Below are the code and all the weights of a small trained network. Each question names an input and a class and asks about switching units off, where a switched-off unit gives its printed mean instead of its output.

import numpy as np


def w(rows, s, z=0):
    codes = np.array(rows[::2]) - 128.0
    scale = np.full(codes.shape[1], s)
    scale[-1] = z or s
    return codes * scale


def f(y):
    return np.maximum(y, 0)


def log_softmax(a):
    a = a - a.max(-1, keepdims=True)
    return a - np.log(np.exp(a).sum(-1, keepdims=True))


def net(x, mask):
    res = np.array(x, float).reshape(1, 8) / 4 @ E
    y = f(res @ A[0][:, :-1].T + A[0][:, -1])
    res = res + np.where(mask, y, B[0][:, -1]) @ B[0][:, :-1]
    return log_softmax(res[-1] @ U[:, :-1].T + U[:, -1])


A, B = {}, {}
E = w([
[73,93,81,97,23,150,138],'x0',
[129,255,60,91,159,114,186],'x1',
[115,117,153,155,100,224,137],'x2',
[66,133,108,109,151,141,190],'x3',
[184,156,94,114,68,163,143],'x4',
[187,155,134,209,34,140,155],'x5',
[201,198,101,37,99,141,162],'x6',
[115,160,127,131,190,206,95],'x7',
],0.0098)
A[0] = w([
[135,115,194,102,147,82,98,157],'N0',
[48,172,70,68,145,190,158,193],'N1',
[188,119,116,159,121,161,97,164],'N2',
[180,159,94,123,52,147,165,209],'N3',
[89,113,157,185,79,106,135,168],'N4',
[142,163,124,143,112,147,186,144],'N5',
[169,132,88,120,249,54,108,180],'N6',
[111,66,230,148,95,134,101,163],'N7',
[150,159,152,138,169,77,106,152],'N8',
[130,83,149,198,180,35,149,180],'N9',
[49,67,162,128,166,146,100,254],'N10',
[177,182,122,130,146,55,125,138],'N11',
[166,148,117,83,163,188,82,231],'N12',
[49,169,62,151,176,81,146,164],'N13',
[89,137,139,66,178,102,130,131],'N14',
[137,99,67,120,23,101,182,156],'N15',
[134,122,123,127,74,219,213,204],'N16',
[150,192,144,172,83,141,115,192],'N17',
],0.011,0.004)
B[0] = w([
[60,88,111,214,135,134,102,182],'N0',
[85,175,138,95,69,100,244,229],'N1',
[141,170,132,153,136,229,108,176],'N2',
[234,138,46,74,113,135,153,221],'N3',
[165,104,115,136,78,106,52,199],'N4',
[159,147,97,140,85,174,132,175],'N5',
[92,107,105,144,240,102,131,242],'N6',
[169,154,182,193,84,187,31,228],'N7',
[160,89,60,133,206,89,97,186],'N8',
[143,52,157,152,170,127,56,230],'N9',
[65,143,254,179,118,81,109,250],'N10',
[217,130,97,168,140,121,98,198],'N11',
[68,176,138,109,181,179,189,190],'N12',
[103,121,155,119,153,41,148,223],'N13',
[74,99,133,100,122,104,162,200],'N14',
[192,49,113,54,13,82,112,231],'N15',
[179,186,131,131,71,141,154,223],'N16',
[184,109,102,120,153,173,162,192],'N17',
],0.0074,0.013)
U = w([
[181,102,92,109,90,117,127,85],'0',
[107,101,111,151,242,122,88,215],'1',
[31,147,180,117,161,134,169,185],'2',
[169,189,106,150,172,254,156,129],'3',
[85,113,212,178,144,198,15,1],'4',
],0.011,0.00063)

Each question gives the input, the list of numbers given to net, and the class t.
The units are the neurons (one row each of A and B). Each row of codes is followed by its name. A weight is (code - 128) times the scale printed after its matrix; where a second scale follows, it is the last column's (A, B and U).
mask holds one flag per neuron, in row order. A switched-off neuron (its flag False) gives its mean, the last column of its row in B, instead of its output. The means were averaged over made-up inputs and are rounded, as every weight is.
A unit's drop is (log p(t) with every unit on - log p(t) with that unit switched off) / (log p(t) with every unit on - log p(t) with every unit switched off).
The circuit of an input: a set's keep is (log p(t) with only the set's units on - log p(t) with every unit switched off) / (log p(t) with every unit on - log p(t) with every unit switched off). Starting from the 12 units with the biggest drops (on a tie, the unit counted first), units are removed one at a time, each time the one whose removal leaves the highest keep (on an exact tie, the one counted first), for as long as the keep stays at least 0.8.
circuit, biggest first: the units of the circuit, biggest drop first
most important unit: the unit with the biggest drop
k most important neurons: the k neurons with the biggest drops, biggest first
drop when u is switched off: that unit's drop, to one decimal
input [2,6,-5,6,3,-1,-1,2], class 2: most important unit	N1
input [-5,-5,2,5,5,1,-1,-7], class 4: circuit, biggest first	[N7, N1]
input [-7,-2,-2,8,-7,0,-5,-6], class 4: 2 most important neurons	[N10, N7]
input [1,6,8,-2,-8,5,-3,6], class 3: circuit, biggest first	[N17, N9]
input [7,8,0,0,6,5,5,6], class 0: 2 most important neurons	[N15, N3]
input [-5,2,-7,-7,-8,8,8,7], class 1: 3 most important neurons	[N6, N8, N16]
input [-7,4,2,-8,-1,1,3,-5], class 3: 2 most important neurons	[N13, N10]
input [2,-6,-6,-4,-3,6,5,8], class 3: 2 most important neurons	[N10, N9]
input [4,-1,-7,-3,-4,-7,-6,-1], class 4: drop when N16 is switched off	-0.1
input [-5,-1,3,-2,7,7,4,-2], class 3: drop when N17 is switched off	0.1
input [7,5,8,0,5,2,-6,3], class 0: drop when N15 is switched off	1.1
